Below is a small trained network, with its code and all its weights. Each question gives an input and a class and asks what happens when units are switched off, that is, made to give their printed mean instead of their output.

import numpy as np


def w(rows, s, z=0):
    codes = np.array(rows[::2]) - 128.0
    scale = np.full(codes.shape[1], s)
    scale[-1] = z or s
    return codes * scale


def f(y):
    return y / 2 * (1 + np.tanh(0.7978845608 * (y + 0.044715 * y**3)))


def log_softmax(a):
    a = a - a.max(-1, keepdims=True)
    return a - np.log(np.exp(a).sum(-1, keepdims=True))


def net(x, mask):
    res = np.array(x, float).reshape(1, 7) / 4 @ E
    y = f(res @ A[0][:, :-1].T + A[0][:, -1])
    res = res + np.where(mask, y, B[0][:, -1]) @ B[0][:, :-1]
    return log_softmax(res[-1] @ U[:, :-1].T + U[:, -1])


A, B = {}, {}
E = w([
[22,190,169,148,58,195,178,68,82],'x0',
[200,115,127,12,99,64,160,56,73],'x1',
[137,127,120,130,121,135,123,121,129],'x2',
[124,125,115,122,126,136,118,125,125],'x3',
[180,165,104,126,247,181,154,105,65],'x4',
[112,124,110,141,125,119,127,129,113],'x5',
[125,146,119,155,110,98,159,156,118],'x6',
],0.014)
A[0] = w([
[89,109,140,248,142,202,79,168,190,109],'neuron 1',
[96,87,130,50,5,58,112,116,163,76],'neuron 2',
[140,177,138,128,108,180,121,175,193,2],'neuron 3',
[43,169,156,120,77,161,197,42,175,145],'neuron 4',
[36,178,127,158,148,176,46,215,168,132],'neuron 5',
[134,114,124,36,83,62,148,58,81,93],'neuron 6',
[177,149,117,101,179,143,164,109,25,31],'neuron 7',
[210,46,48,148,187,22,45,182,207,166],'neuron 8',
[42,190,131,147,98,187,127,92,87,151],'neuron 9',
[106,110,162,95,10,81,54,151,159,61],'neuron 10',
[103,68,147,182,89,72,118,82,191,32],'neuron 11',
[59,169,179,131,84,161,159,105,75,172],'neuron 12',
[38,90,152,142,32,85,4,149,215,52],'neuron 13',
[118,109,156,53,114,64,141,58,89,147],'neuron 14',
[61,210,225,121,17,215,140,20,52,163],'neuron 15',
[103,146,128,160,113,134,176,46,119,123],'neuron 16',
[129,89,85,180,158,224,186,197,138,90],'neuron 17',
[155,234,85,131,254,147,150,101,38,61],'neuron 18',
[138,177,78,159,202,196,146,115,133,12],'neuron 19',
[113,12,115,114,202,30,136,138,178,190],'neuron 20',
[178,132,109,37,70,22,171,54,41,102],'neuron 21',
],0.0083,0.0026)
B[0] = w([
[109,167,69,175,218,39,182,18,199,217],'neuron 1',
[117,67,236,179,93,141,185,76,77,210],'neuron 2',
[146,140,122,169,113,147,150,81,157,148],'neuron 3',
[209,137,97,69,85,198,102,167,86,199],'neuron 4',
[117,128,66,134,200,61,149,80,232,207],'neuron 5',
[80,181,75,185,250,89,177,58,231,204],'neuron 6',
[81,62,179,165,115,122,151,51,104,183],'neuron 7',
[200,167,23,12,30,210,19,218,106,250],'neuron 8',
[174,174,83,66,103,183,99,147,104,191],'neuron 9',
[58,77,214,120,76,152,167,105,99,201],'neuron 10',
[107,118,196,127,113,125,191,134,100,171],'neuron 11',
[148,157,74,84,113,167,88,169,69,190],'neuron 12',
[89,45,171,168,85,134,168,100,113,230],'neuron 13',
[144,173,60,182,159,123,133,59,189,192],'neuron 14',
[162,210,106,66,101,192,94,183,93,240],'neuron 15',
[184,160,92,97,118,131,144,150,78,161],'neuron 16',
[86,151,129,166,135,108,156,82,165,170],'neuron 17',
[64,20,255,142,11,135,147,109,34,204],'neuron 18',
[83,76,226,166,87,94,131,65,109,167],'neuron 19',
[143,161,118,133,101,178,58,210,93,195],'neuron 20',
[99,182,103,165,163,42,123,89,238,233],'neuron 21',
],0.0084,0.021)
U = w([
[175,170,85,58,101,174,78,197,90,251],'0',
[127,157,97,142,211,107,168,47,205,53],'1',
[114,6,243,127,77,148,172,81,73,95],'2',
],0.013,0.0013)

Each question gives the input, the list of numbers given to net, and the class t.
The units are the neurons (one row each of A and B). Each row of codes is followed by its name. A weight is (code - 128) times the scale printed after its matrix; where a second scale follows, it is the last column's (A, B and U).
mask holds one flag per neuron, in row order. A switched-off neuron (its flag False) gives its mean, the last column of its row in B, instead of its output. The means were averaged over made-up inputs and are rounded, as every weight is.
A unit's drop is (log p(t) with every unit on - log p(t) with that unit switched off) / (log p(t) with every unit on - log p(t) with every unit switched off).
most important unit: the unit with the biggest drop
top k neurons: the k neurons with the biggest drops, biggest first
drop when u is switched off: that unit's drop, to one decimal
input [-6,-6,-3,-8,2,3,4], class 0: top 3 neurons	neuron 8; neuron 6; neuron 21
input [-5,-5,8,-4,5,0,-7], class 0: top 4 neurons	neuron 8; neuron 6; neuron 21; neuron 2
input [4,7,5,1,-7,-6,7], class 1: most important unit	neuron 6
input [-6,7,-7,-7,8,-5,-1], class 2: top 3 neurons	neuron 18; neuron 7; neuron 1
input [1,4,-8,-3,5,2,1], class 2: top 3 neurons	neuron 18; neuron 1; neuron 5
input [-7,-3,-2,8,-8,-8,1], class 2: top 4 neurons	neuron 13; neuron 10; neuron 2; neuron 15
input [5,-5,-7,6,-2,1,4], class 0: top 2 neurons	neuron 15; neuron 4
input [4,4,-1,8,6,2,4], class 2: top 3 neurons	neuron 18; neuron 8; neuron 7
input [-7,4,-3,-2,8,2,2], class 2: top 3 neurons	neuron 18; neuron 7; neuron 15
input [6,-5,-1,4,-6,6,-3], class 0: top 2 neurons	neuron 15; neuron 9
input [-7,-5,8,-8,7,0,4], class 0: top 4 neurons	neuron 8; neuron 2; neuron 13; neuron 10
input [6,-8,8,-5,-8,-4,-8], class 1: top 2 neurons	neuron 1; neuron 5
input [-4,-4,-5,-6,2,-8,-8], class 0: top 2 neurons	neuron 8; neuron 6
input [2,-8,7,1,-6,4,1], class 1: top 2 neurons	neuron 1; neuron 5
input [6,7,4,-2,2,3,6], class 1: top 3 neurons	neuron 6; neuron 21; neuron 8
input [7,2,0,-7,6,2,-3], class 0: most important unit	neuron 15
input [6,3,-5,8,8,-6,1], class 2: drop when neuron 15 is switched off	0.0
input [-3,3,2,2,4,3,3], class 2: drop when neuron 1 is switched off	0.4
input [3,-5,-7,5,6,-5,-4], class 2: drop when neuron 6 is switched off	0.8
input [3,1,8,3,4,-2,-4], class 2: drop when neuron 7 is switched off	0.2
input [4,-7,7,-5,-5,-5,1], class 1: most important unit	neuron 1
